Here is a tiny trained network, its code and every weight. The questions are about switching its units off for an input and a target symbol, where a switched-off unit gives its printed mean instead of its output.

import numpy as np


def w(rows, s, z=0):
    codes = np.array(rows[::2]) - 128.0
    scale = np.full(codes.shape[1], s)
    scale[-1] = z or s
    return codes * scale


def f(y):
    return np.maximum(y, 0)


def softmax(a):
    e = np.exp(a - a.max(-1, keepdims=True))
    return e / e.sum(-1, keepdims=True)


def log_softmax(a):
    a = a - a.max(-1, keepdims=True)
    return a - np.log(np.exp(a).sum(-1, keepdims=True))


def net(x, mask):
    ids = ['Γβδεθλμτφψω'.index(c) for c in x.split()]
    T = len(ids)
    res = E[ids] + P[:T]
    u = 0
    for l in range(2):
        r = res
        for j in range(2):
            rows = slice(2 * j, 2 * j + 2)
            q, k, v = (r @ M[l][rows].T for M in (Q, K, V))
            z = softmax(np.where(np.tri(T) > 0, q @ k.T / 2**0.5, -1e9)) @ v
            o = O[l][rows]
            res = res + np.where(mask[u + j], z, o[:, -1]) @ o[:, :-1]
        u += 2
        y = f(res @ A[l][:, :-1].T + A[l][:, -1])
        res = res + np.where(mask[u : u + 8], y, B[l][:, -1]) @ B[l][:, :-1]
        u += 8
    return log_softmax(res[-1] @ U[:, :-1].T + U[:, -1])


Q, K, V, O, A, B = {}, {}, {}, {}, {}, {}
E = w([
[109,125,173,134,72,143,141,177,128,126],'Γ',
[78,160,134,165,145,136,128,189,191,149],'β',
[77,121,141,190,162,134,122,220,126,97],'δ',
[66,121,127,142,166,146,106,216,100,140],'ε',
[191,179,100,100,99,158,130,160,103,131],'θ',
[209,101,194,207,142,140,135,95,144,109],'λ',
[132,174,130,71,147,144,116,183,86,180],'μ',
[122,151,107,128,188,199,154,134,108,82],'τ',
[198,110,67,97,110,185,166,156,157,99],'φ',
[132,87,181,107,217,84,182,134,212,162],'ψ',
[168,149,125,92,163,177,126,100,252,193],'ω',
],0.018)
P = w([
[75,153,1,198,55,110,63,32,178,215],'0',
[88,185,62,207,136,145,133,92,74,195],'1',
[107,193,75,183,138,146,155,115,84,167],'2',
[123,164,96,169,135,141,147,124,108,156],'3',
[133,125,118,190,144,164,103,161,125,142],'4',
[130,126,135,169,165,175,93,154,135,121],'5',
[137,128,139,130,157,165,90,151,129,105],'6',
[142,119,142,127,177,171,74,164,139,95],'7',
[152,122,173,90,180,177,72,157,129,91],'8',
[148,112,171,83,192,171,64,141,159,74],'9',
[142,102,173,73,194,174,51,147,172,64],'10',
[158,105,206,67,194,184,46,129,176,58],'11',
],0.0086)
Q[0] = w([
[146,33,215,148,141,123,77,172,135,146],'0.h0',
[100,194,240,156,115,241,106,255,115,111],'0.h0',
[111,165,93,193,86,83,147,122,88,184],'0.h1',
[150,108,133,120,107,109,29,168,142,82],'0.h1',
],0.0081)
K[0] = w([
[140,115,161,84,113,171,57,181,71,76],'0.h0',
[255,104,178,16,202,151,103,139,140,41],'0.h0',
[93,106,35,161,90,82,106,83,104,159],'0.h1',
[129,164,164,125,146,145,122,200,108,112],'0.h1',
],0.008)
V[0] = w([
[247,156,142,166,169,55,84,143,138,168],'0.h0',
[34,130,205,188,169,164,109,52,153,69],'0.h0',
[52,24,108,157,71,37,195,204,143,57],'0.h1',
[82,198,57,167,188,105,120,92,255,59],'0.h1',
],0.0056)
O[0] = w([
[203,202,147,116,161,76,68,137,127,183,206],'0.h0',
[122,70,135,161,160,211,163,106,152,169,124],'0.h0',
[76,232,211,140,142,121,176,7,240,125,149],'0.h1',
[133,200,97,167,135,160,171,130,52,104,251],'0.h1',
],0.011,0.0019)
A[0] = w([
[86,152,254,102,128,108,161,139,127,102,45],'0.n0',
[196,85,173,168,99,148,163,125,112,57,253],'0.n1',
[116,154,94,109,112,124,83,155,136,138,122],'0.n2',
[156,133,149,182,64,71,163,42,122,72,71],'0.n3',
[202,134,130,84,146,93,112,126,52,163,44],'0.n4',
[164,109,171,162,117,100,170,144,135,124,129],'0.n5',
[119,85,132,107,79,124,72,85,170,149,149],'0.n6',
[131,70,159,121,164,109,161,185,26,115,164],'0.n7',
],0.0082,0.0034)
B[0] = w([
[140,16,33,95,64,89,142,243,195,41,213],'0.n0',
[27,176,44,40,73,144,129,240,101,110,253],'0.n1',
[83,187,188,128,173,36,133,99,62,140,174],'0.n2',
[176,174,98,210,137,228,107,158,99,154,150],'0.n3',
[2,64,159,174,141,212,183,137,187,75,173],'0.n4',
[80,213,165,60,139,105,134,161,151,152,179],'0.n5',
[157,35,31,95,115,168,77,222,66,202,146],'0.n6',
[120,226,86,89,195,96,95,82,140,216,207],'0.n7',
],0.0056,0.0055)
Q[1] = w([
[209,101,88,133,176,114,153,87,73,66],'1.h0',
[76,223,49,78,131,198,65,254,156,87],'1.h0',
[109,223,71,128,128,101,236,162,96,170],'1.h1',
[117,132,71,165,91,72,216,55,126,174],'1.h1',
],0.0076)
K[1] = w([
[96,109,144,144,45,111,169,150,149,250],'1.h0',
[142,92,138,2,189,167,64,115,203,69],'1.h0',
[124,105,139,125,106,134,146,34,163,177],'1.h1',
[121,140,75,200,52,115,118,34,109,141],'1.h1',
],0.0065)
V[1] = w([
[108,143,40,85,72,155,138,123,89,87],'1.h0',
[254,99,97,121,159,176,195,109,128,140],'1.h0',
[116,141,113,94,210,102,145,107,129,105],'1.h1',
[120,124,106,77,110,83,207,143,159,149],'1.h1',
],0.0098)
O[1] = w([
[99,125,141,105,186,138,82,27,130,76,253],'1.h0',
[128,161,8,133,152,114,96,164,245,106,71],'1.h0',
[32,141,93,170,33,40,203,66,105,121,140],'1.h1',
[193,78,101,254,102,117,134,116,109,159,170],'1.h1',
],0.0085,0.0027)
A[1] = w([
[160,95,220,69,254,77,165,99,159,104,1],'1.n0',
[189,153,155,107,206,129,134,71,124,140,38],'1.n1',
[112,231,141,133,80,93,110,148,112,94,94],'1.n2',
[169,161,113,121,38,189,132,93,115,77,175],'1.n3',
[71,177,233,149,144,128,180,119,153,113,68],'1.n4',
[117,181,143,175,147,136,150,79,102,159,121],'1.n5',
[30,170,169,137,140,75,117,115,153,192,126],'1.n6',
[189,136,16,113,170,85,110,140,171,134,117],'1.n7',
],0.0074,0.0039)
B[1] = w([
[181,172,61,255,120,171,134,117,94,179,172],'1.n0',
[130,47,110,166,165,6,121,147,155,122,152],'1.n1',
[156,170,126,164,143,151,145,43,168,174,234],'1.n2',
[204,93,144,229,196,116,164,76,169,154,197],'1.n3',
[119,160,147,62,53,114,143,150,135,85,231],'1.n4',
[111,25,138,109,91,126,92,135,85,59,188],'1.n5',
[198,32,130,116,157,177,129,34,140,161,231],'1.n6',
[93,138,245,131,27,139,90,90,108,206,255],'1.n7',
],0.0072,0.0053)
U = w([
[187,130,118,176,133,213,92,77,102,201,233],'Γ',
[136,203,156,97,113,133,189,115,177,138,224],'β',
[81,146,177,128,74,117,144,159,151,105,87],'δ',
[121,29,103,104,61,90,58,182,90,131,94],'ε',
[253,160,112,136,115,29,62,97,89,96,135],'θ',
[236,136,157,148,176,167,74,206,134,146,163],'λ',
[188,139,119,82,100,56,96,131,48,176,92],'μ',
[82,128,15,100,155,178,103,151,127,167,16],'τ',
[179,122,55,117,111,108,34,66,186,106,81],'φ',
[185,79,23,181,93,90,172,132,132,201,160],'ψ',
[103,189,109,85,112,131,70,166,153,252,3],'ω',
],0.0049,0.0043)

Each question gives the input, a string of symbols that net reads in full, and the target symbol t.
The units are the heads (2 rows each of Q, K, V and O) and the neurons (one row each of A and B). Each row of codes is followed by its name. A weight is (code - 128) times the scale printed after its matrix; where a second scale follows, it is the last column's (O, A, B and U).
mask holds one flag per unit, layer by layer, with each layer's heads first. A switched-off unit (its flag False) gives its mean, the last column of its rows in O or B, instead of its output. The means were averaged over made-up inputs and are rounded, as every weight is.
A unit's drop is (log p(t) with every unit on - log p(t) with that unit switched off) / (log p(t) with every unit on - log p(t) with every unit switched off).
The circuit of an input: a set's keep is (log p(t) with only the set's units on - log p(t) with every unit switched off) / (log p(t) with every unit on - log p(t) with every unit switched off). Starting from the 12 units with the biggest drops (on a tie, the unit counted first), units are removed one at a time, each time the one whose removal leaves the highest keep (on an exact tie, the one counted first), for as long as the keep stays at least 0.8.
circuit, biggest first: the units of the circuit, biggest drop first
unit that matters most: the unit with the biggest drop
k most important neurons: the k neurons with the biggest drops, biggest first
top k neurons in layer l: the k neurons of layer l with the biggest drops, biggest first
which heads matter: for each layer, one digit per head in row order, 1 if its drop is at least 0.15 and else 0, layers parted by /
drop of u: that unit's drop, to one decimal
input ψ μ Γ, target ψ: top neuron in layer 1 -> (1.n7)
input ε τ Γ ψ τ, target ψ: circuit, biggest first -> (1.h1, 1.h0)
input φ ψ ψ λ β δ τ δ Γ τ, target τ: 2 most important neurons -> (0.n1, 1.n7)
input δ θ Γ δ ψ δ, target ψ: circuit, biggest first -> (1.h1, 1.h0)
input ψ λ ψ β, target ψ: circuit, biggest first -> (1.h1, 1.h0)
input ω ω δ Γ δ Γ δ, target δ: which heads matter -> 11 / 10
input θ φ λ Γ β λ ω β ε, target ω: which heads matter -> 00 / 10
input δ δ Γ, target β: which heads matter -> 01 / 01
input λ ε ψ ψ τ δ τ ψ φ, target ψ: which heads matter -> 00 / 01
input δ β Γ δ ε δ δ Γ, target δ: top 2 neurons in layer 1 -> (1.n4, 1.n6)
input Γ λ δ, target λ: which heads matter -> 10 / 01
input τ ψ δ λ ω, target ω: 3 most important neurons -> (1.n7, 1.n6, 1.n3)
input β θ β λ Γ δ Γ ψ ψ ε, target ψ: circuit, biggest first -> (1.h1, 1.h0)
input λ Γ λ, target λ: which heads matter -> 00 / 01
input Γ Γ Γ λ Γ, target λ: circuit, biggest first -> (1.h1, 0.h0, 1.n7)
input ε ψ δ, target ψ: which heads matter -> 00 / 11
input φ ψ λ θ μ ω ψ ε Γ δ ω, target ω: top neuron in layer 1 -> (1.n7)
input λ δ λ Γ ω λ, target ω: which heads matter -> 00 / 10
input δ Γ δ φ Γ θ Γ ε δ Γ Γ, target ε: 3 most important neurons -> (0.n0, 0.n6, 1.n2)
input Γ δ ψ ψ Γ θ, target ψ: unit that matters most -> 1.h1
input ω ψ δ ψ λ Γ β ψ λ Γ ω Γ, target ω: 2 most important neurons -> (1.n7, 0.n1)
input ψ Γ Γ, target ψ: top 2 neurons in layer 1 -> (1.n7, 1.n3)
input λ ω Γ Γ, target ω: top 2 neurons in layer 0 -> (0.n7, 0.n1)
input ψ Γ Γ ψ ψ Γ δ ψ, target ψ: drop of 1.n7 -> 0.1
input δ Γ ψ δ Γ ψ δ δ Γ ψ δ ψ, target ψ: drop of 1.h1 -> 0.3
input β Γ ω θ θ δ Γ δ δ δ, target δ: drop of 0.n7 -> 0.1
input Γ φ λ, target λ: drop of 1.n2 -> 0.1
input δ δ δ, target β: circuit, biggest first -> (0.h1)
